Rows, each with the tier of its hidden value:
(in the rows, 128 means zero)
[159 144 160 121 118  82  93 103 108 138 122  32 150 124 161 168 189 168
 167 158  71  90  90 126 123 141 136 131 124 163  63 129 134  99 114 122
  79  60 153 121 144 158  97  98 145 101  92 166 119 194 181] : Muke
[165 155 172 124 113  52  85 105  94 134 117   1 151 114 184 160 212 170
 185 165  51  76  86 129 128 150 141 139 105 185  45 135 142  90 113 121
  67  41 171 125 144 164 105  98 143  82  89 156 116 190 215] : Muke
[163 151 173 121 109  50  85 103  95 145 116   1 158 118 185 173 206 166
 188 175  53  79  73 128 131 147 147 134 109 178  47 130 139  87 114 123
  64  50 168 129 148 165  98  93 151  76  86 166 112 195 204] : Muke
[107 102 107 118 147 139 199 124 144 158 146 255 148 141 101 159  81 128
  91 109 156 157 165 103 122 109 115 117 146 106 169 114  96 146 128 135
 171 154 117 109 127 110 122 114 155 169 149 129 121 135  95] : baval
[121 124 121 133 120 157 101 144 134 114 118  76 107 133 115 113 123 103
 140 135 146 143  97 144 139 126 144 117 130 100 139 129 140 127 140 132
 121 164 111 145 128 123 132 148 112 124 130 125 133  90 109] : baval
[120 111 131 120 131 112 175 126 131 163 134 171 146 135 128 165 115 124
 133 141 128 145 120 116 137 120 137 116 133 106 142 115 111 128 133 139
 142 149 125 126 135 121 121 114 158 132 135 132 115 128 122] : Talo
[116 122 102 133 130 196 101 140 143 100 126 153  97 134  96  82  98 109
 106 109 173 144 128 143 126 121 126 123 140  96 160 133 136 143 138 126
 143 167  97 134 118 115 133 155 100 148 141 119 144  87  80] : bilos
[154 135 147 118 121 108  97 100 117 132 124  49 144 130 142 158 168 172
 156 142  90  98  96 126 115 134 131 125 136 150  84 128 132 104 113 122
  92  79 132 115 140 152  89 100 141 120  95 173 125 188 158] : Talo
[139 139 149 134 106 125  59 140 116 112 106  11 110 124 129 123 170 110
 179 168 114 120  57 154 148 139 160 119 114 116  98 133 154 105 139 129
  82 141 130 155 138 139 127 144 110  90 110 135 130 106 152] : Talo
[107 106 108 128 130 169 144 146 144 129 129 185 112 140  99 128  89  98
 116 125 172 159 116 133 140 114 136 113 140  81 174 120 124 141 145 138
 151 183  99 140 126 107 134 146 126 148 145 119 132  87  88] : baval
[ 89  96  78 130 143 222 169 150 166 123 140 255  98 146  85 103  40  92
  69  91 218 180 165 124 127 102 115 114 155  66 217 121 112 168 145 137
 194 215  74 128 114  90 143 158 110 188 168 107 142  68  42] : bilos
[114 124 112 134 127 185  99 140 144 101 124 130  95 133 102  87 104 108
 114 116 168 139 122 144 129 122 130 120 137 101 152 133 139 138 137 129
 139 169 102 138 120 118 135 153 100 143 133 121 142  89  96] : bilos
[100  99 100 128 138 195 175 145 154 142 135 236 117 145  79 136  70  98
 103 113 177 169 141 125 136 110 131 113 145  77 194 115 112 150 143 141
 178 201  94 134 123 100 140 140 136 159 155 114 129  80  76] : baval
[140 131 142 129 103 141  56 135 117 114 104   1 106 132 136 132 167 115
 186 170 115 117  47 158 146 138 165 109 125 106 100 129 153  99 138 132
  70 148 111 155 141 141 107 137 114  96 100 156 129 111 143] : Talo
[120 134 112 131 150 128 170 124 137 120 146 229 133 120 119  87  95 138
  72  80 138 131 219 109 106 123  89 150 132 155 145 135 115 154 115 119
 170 108 143 104 111 123 150 128 123 151 147 101 135 140 108] : bilos
[139 139 138 134 109 152  55 133 122 102 110  30  99 128 132 102 156 122
 161 149 124 121  68 156 138 137 150 119 123 118 103 136 153 112 136 126
  84 134 116 148 133 138 119 144 102 102 109 140 138 105 132] : baval
[124 133 113 135 125 184  83 135 137  98 124 115  95 129 110  77 116 116
 121 115 158 130 122 147 124 129 128 125 132 117 136 137 144 135 133 122
 127 146 110 138 120 116 132 154  94 133 133 124 145 106 102] : bilos
[136 123 143 119 126  88 150 115 118 156 130 104 154 131 148 176 149 148
 146 149 100 120 114 118 129 129 136 125 127 134 108 117 119 117 120 131
 118 103 138 121 139 137 110 100 156 121 115 149 113 165 153] : Muke

New part:
[131 126 133 119 133 137 140 174 116 146 124 105 107 132 134 122 143 123
 152 107 157  57 103 133 136 129 136 136 148 193 141 106 134 132 140 133
 135  82 112 140 146 122 130 131 118 145 133 132  73 132 148 129 124 133
 134 254 146 131  94 141 214 135  61 133 168 126 169 140 113 125  76 130
 154 139 135 131 153 101 105 124 128 143 134 127 144 123  96  93 123  98
 126 146 121 133  96  86 127 107 130 123 134 123 149 125 130 124 147  94] : X
[127 136 126 135 127 124 133 108 128 117 127 133 119 123 124 132 122 123
 124 139 119 153 130 127 129 125 127 114 123 103 121 143 123 128 128 127
 118 147 130 127 117 132 134 130 123 116 124 129 165 130 109 128 129 124
 128  96 103 127 132 124 121 128 155 121 114 130 123 126 135 132 148 125
 125 126 125 129 125 135 120 138 132 122 122 126 125 132 139 139 130 143
 130 134 130 121 146 147 127 136 130 132 121 130 122 126 127 136 125 125] : M
[129 145 108 142 131 110 134  48 155  85 128 166 183 113 112 142 123 143
 104 159  97 252 164 107 130 131 125 116 131  39 114 159 102 133 133 123
 111 255 153 109 103 131 139 112 146 124 103 102 211 124  93 131 125 110
 106   1  63 122 136 117  58 110 191 103  97 142  90 118 149 135 235  99
  74 123 116 127 100 146  98 147 130 105 111 140 155 137 163 177 142 188
 134 118 134 112 163 192 130 155 141 143  94 117 114 127 128 133 117 141] : X
[125 134 132 135 125 122 129  88 131 121 128 130 136 124 127 128 121 124
 120 140 126 140 137 129 124 125 125 121 122  98 124 139 127 130 122 126
 117 157 129 128 118 130 132 131 133 121 128 125 161 131 113 130 128 129
 139 107 107 127 138 124  89 125 158 116 109 130 115 125 141 132 149 132
 117 124 127 132 122 134 127 136 130 120 120 126 114 134 141 142 130 141
 130 133 128 122 143 153 129 137 139 129 129 137 124 129 128 138 123 136] : M
[126 133 137 120 128 135 136 169 112 139 123 110  93 134 134 118 134 120
 155 112 149  70 100 141 127 125 132 136 141 182 137 108 145 128 136 133
 133  55 114 139 141 123 130 135 115 132 142 137  79 135 139 127 128 138
 150 229 143 132 111 139 162 139  92 140 147 124 156 135 115 128  69 156
 155 136 134 132 150 112 118 123 130 143 133 120 122 126 106 104 122 101
 124 144 119 133 102  99 126 119 119 120 144 134 140 126 128 128 140 110] : W
[129 134 111 133 127 110 118  63 154  95 133 162 172 118 121 139 120 146
  93 153  92 221 188 104 127 131 122 118 111  49 109 150  97 126 121 119
 121 255 157 102 101 133 134 107 148 118 105 113 206 116 107 127 130 112
  94   1 106 124 155 107  36 115 200  98  93 134  75 114 150 130 223  82
  78 114 115 117  85 156 134 139 126 102 119 138 139 132 166 182 138 181
 132 108 142 116 172 183 130 149 144 145  99 114 103 130 128 127 108 156] : X
[128 132 127 129 131 119 128 128 132 122 128 133 136 128 124 133 132 130
 128 128 124 146 134 124 127 130 130 130 131 115 126 131 122 130 133 127
 129 159 131 126 127 127 127 124 130 135 126 122 131 126 124 129 127 125
 117 109 118 128 127 127 139 123 134 128 127 135 123 127 129 128 143 122
 124 128 127 125 126 128 117 127 129 126 127 132 133 128 132 137 129 128
 129 125 126 125 127 139 128 137 128 130 121 128 126 128 128 129 130 129] : L
[128 132 123 127 129 125 133 106 131 120 127 135 142 125 126 128 130 135
 129 128 124 134 132 121 126 129 130 128 130 127 126 131 117 130 131 129
 127 142 145 121 125 129 129 126 128 126 126 123 126 126 135 128 128 123
 119  95 121 127 123 129 118 128 123 125 134 130 120 127 133 129 146 123
 118 127 127 126 126 128 119 132 129 116 127 130 141 128 130 129 131 136
 128 121 130 122 140 150 128 138 132 132 118 121 128 126 129 124 132 127] : L
[128 129 124 132 129 123 132 119 139 119 127 138 137 125 128 134 130 130
 123 135 121 159 131 120 131 129 129 124 129 117 126 133 126 128 129 128
 123 155 134 129 128 128 128 125 130 132 124 121 154 127 117 130 127 125
 123  90 127 127 133 129 127 124 130 121 124 132 137 129 133 129 146 118
 116 128 126 129 122 128 124 132 128 123 127 133 134 131 136 132 133 131
 129 127 127 132 123 145 127 134 132 131 122 126 126 128 128 128 126 130] : L

Part 3:
[ 67 124 123 113 119 119 148 153 129 142 145 168 143 150 125 147 145 123
 204] : F
[144 121 117 136  73 162 170 139 119  83 122 198 199 145 117 167 151 139
 192] : N
[123 114 113 167  65 135 165 151 106  60 112 133 158 165 153 154 140 150
 124] : N
[149 134 168 112 121 121 137 180 138 160 105 108  98 155 122  74 118 103
  85] : J
[143 127 115 154 128 196 147  98 133 127 121 177 123 112 105 150 115 128
 169] : P
[189 127 141 121  73 102 139 163 117  77 106 106 185 150 140 119 145 138
  76] : P
[142 121 117 136  71 162 170 142 121  85 120 195 195 147 116 163 148 137
 190] : N
[184 128 121 132 110  92 108 118 114  76 128  79 171 120 150 132 137 148
  54] : P
[143 127 171 120  97 141 155 199 138 152  95 125 104 166 116  71 118 101
  98] : J
[184 133 124 104 113 116 116 101 125 101 135 144 193 104 118 150 147 139
 127] : P
[145 121 114 140  79 164 166 153 120  85 123 194 188 139 115 166 145 138
 187] : N
[133 134 162 112 131 116 126 168 137 163 112 103  93 144 123  79 120 107
  87] : J
[185 139 133 110 147 156 111  88 141 144 128 146 138  91  97 131 120 121
 124] : P
[ 65 117 127 134 102  89 147 180 115 114 134 114 124 172 157 129 140 132
 135] : F
[ 46 114 136 142  85 105 165 201 116 113 120 129 125 190 153 119 141 127
 148] : F
[186 135 128 146 150 138 101  87 127 120 115  72  97  99 135 114 105 135
  45] : F
[131 129 157  96  92  73 135 193 125 124 117 106 153 165 141  93 146 118
  90] : J
[133 127 112 155 137 195 143  86 134 132 126 172 118 108 106 153 114 131
 177] : P
[128 120 119 188 114 181 154 127 121 104 105 130  96 140 134 132 108 135
 120] : N
[ 71 115 138 142  83 115 167 201 118 112 117 136 127 182 148 122 141 127
 151] : F
[215 132 145 147 103 154 134 132 127 103  93 101 126 119 122 102 114 128
  53] : F
[144 128 113 157 138 195 142  85 134 131 122 172 116 105 103 151 113 130
 168] : P
[213 139 145 104 115 171 131 111 141 136 111 166 159 103  89 121 123 117
 123] : P
[151 133 173 109 105 131 145 192 139 155  99 115 107 158 117  70 121 102
  83] : J
[ 65 114 137 139  99 106 173 210 116 108 118 137 133 191 151 122 145 125
 151] : F
[182 128 131 130  93 101 123 144 114  76 113  92 170 137 149 124 138 143
  59] : P
[ 70 114 142 140  63 115 181 218 116 107 113 149 137 197 147 119 145 124
 154] : F
[ 96 124 147 132 110 183 174 167 142 163 114 195 102 153  97 116 119 104
 201] : J
[142 121 115 137  77 156 162 134 121  82 126 190 189 139 118 168 148 138
 182] : N
[ 69 115 132 142  85 106 162 193 116 107 116 126 129 183 153 125 142 129
 143] : F
[146 138 156  88 140 142 127 134 148 178 125 161 124 119  94 101 124 103
 147] : J
[201 133 145 144 101 162 140 140 129 108  94 116 126 129 117 102 113 124
  67] : F
[145 136 162  53  90  94 141 183 139 149 129 175 193 145 103 107 158 106
 158] : J
[147 130 112 151 130 192 142  88 133 125 127 172 127 105 105 153 116 131
 167] : P
[ 98 127 148 125 113 197 173 158 145 170 116 203 113 145  92 116 121 101
 205] : J
[137 122 115 190 124 177 145 112 120 105 106 111  84 131 138 131 104 138
  99] : N
[ 92 128 137 128 139 171 155 136 142 177 129 186  99 133 101 128 119 105
 202] : J
[123 144 141  83 200 105  79  94 150 203 151 113  93  83 107 103 118 108
 130] : J
[195 132 135 150 121 149 122 115 126 112 102  91 111 117 127 107 110 131
  52] : F
[149 126 118 151 114 197 153 101 132 119 118 183 141 117 102 152 120 130
 174] : P
[197 128 141 128  72 111 139 159 116  69 103 106 183 149 140 119 142 138
  63] : P
[151 133 162 120 123 133 135 169 136 154 105 107 101 144 123  77 116 108
  81] : J
[204 134 145  85  78 126 142 142 130 101 118 172 218 124 106 133 154 125
 134] : P
[144 120 118 186 113 174 151 126 119  99 104 113  98 153 136 128 107 138
 105] : N
[183 136 130  88 111 117 117 111 128 106 132 148 199 106 114 142 147 134
 125] : P
[ 61 116 127 147 102 106 154 180 117 116 126 121 113 178 155 124 135 130
 141] : F
[135 121 117 129  78 148 161 138 120  85 128 194 197 150 120 168 152 139
 187] : N
[ 90 128 141 121 123 174 164 154 144 172 127 206 108 141  97 122 126 103
 208] : J
[102 120 150 158  89 168 179 188 130 137  99 151  90 170 125 100 115 114
 142] : J
[168 131 181 114  79 146 167 215 139 153  88 140 116 170 108  65 122  96
 102] : J
[131 134 155  64 112  88 128 167 138 150 137 159 175 140 112 114 154 111
 159] : J
[197 131 148 143  93 155 147 150 128 106  90 120 131 137 119 102 117 123
  73] : F
[ 82 114 139 145  68 126 181 207 118 105 109 151 138 192 141 121 141 124
 147] : F
[121 113 118 167  61 136 171 170 108  65 108 140 161 172 145 146 140 145
 126] : N
[124 128 162 102  91  83 141 202 126 130 115 108 141 170 139  90 140 113
  99] : J
[201 134 139 143 123 157 117 114 128 112 103 101 121 113 126 109 113 128
  54] : F
[114 115 108 173  83 127 152 143 106  64 118 118 157 157 158 153 137 153
 118] : N
[137 122 110 137  94 156 153 118 121  92 130 181 178 132 120 167 142 140
 177] : N
[184 134 131  91 106 113 124 116 128 107 134 152 204 108 112 146 150 132
 132] : P
[ 90 127 140 125 129 168 156 149 142 166 126 179 107 139 103 122 121 106
 194] : J
[ 99 128 136 106 137  53 103 153 121 134 140  69 122 144 158 106 140 130
  84] : J
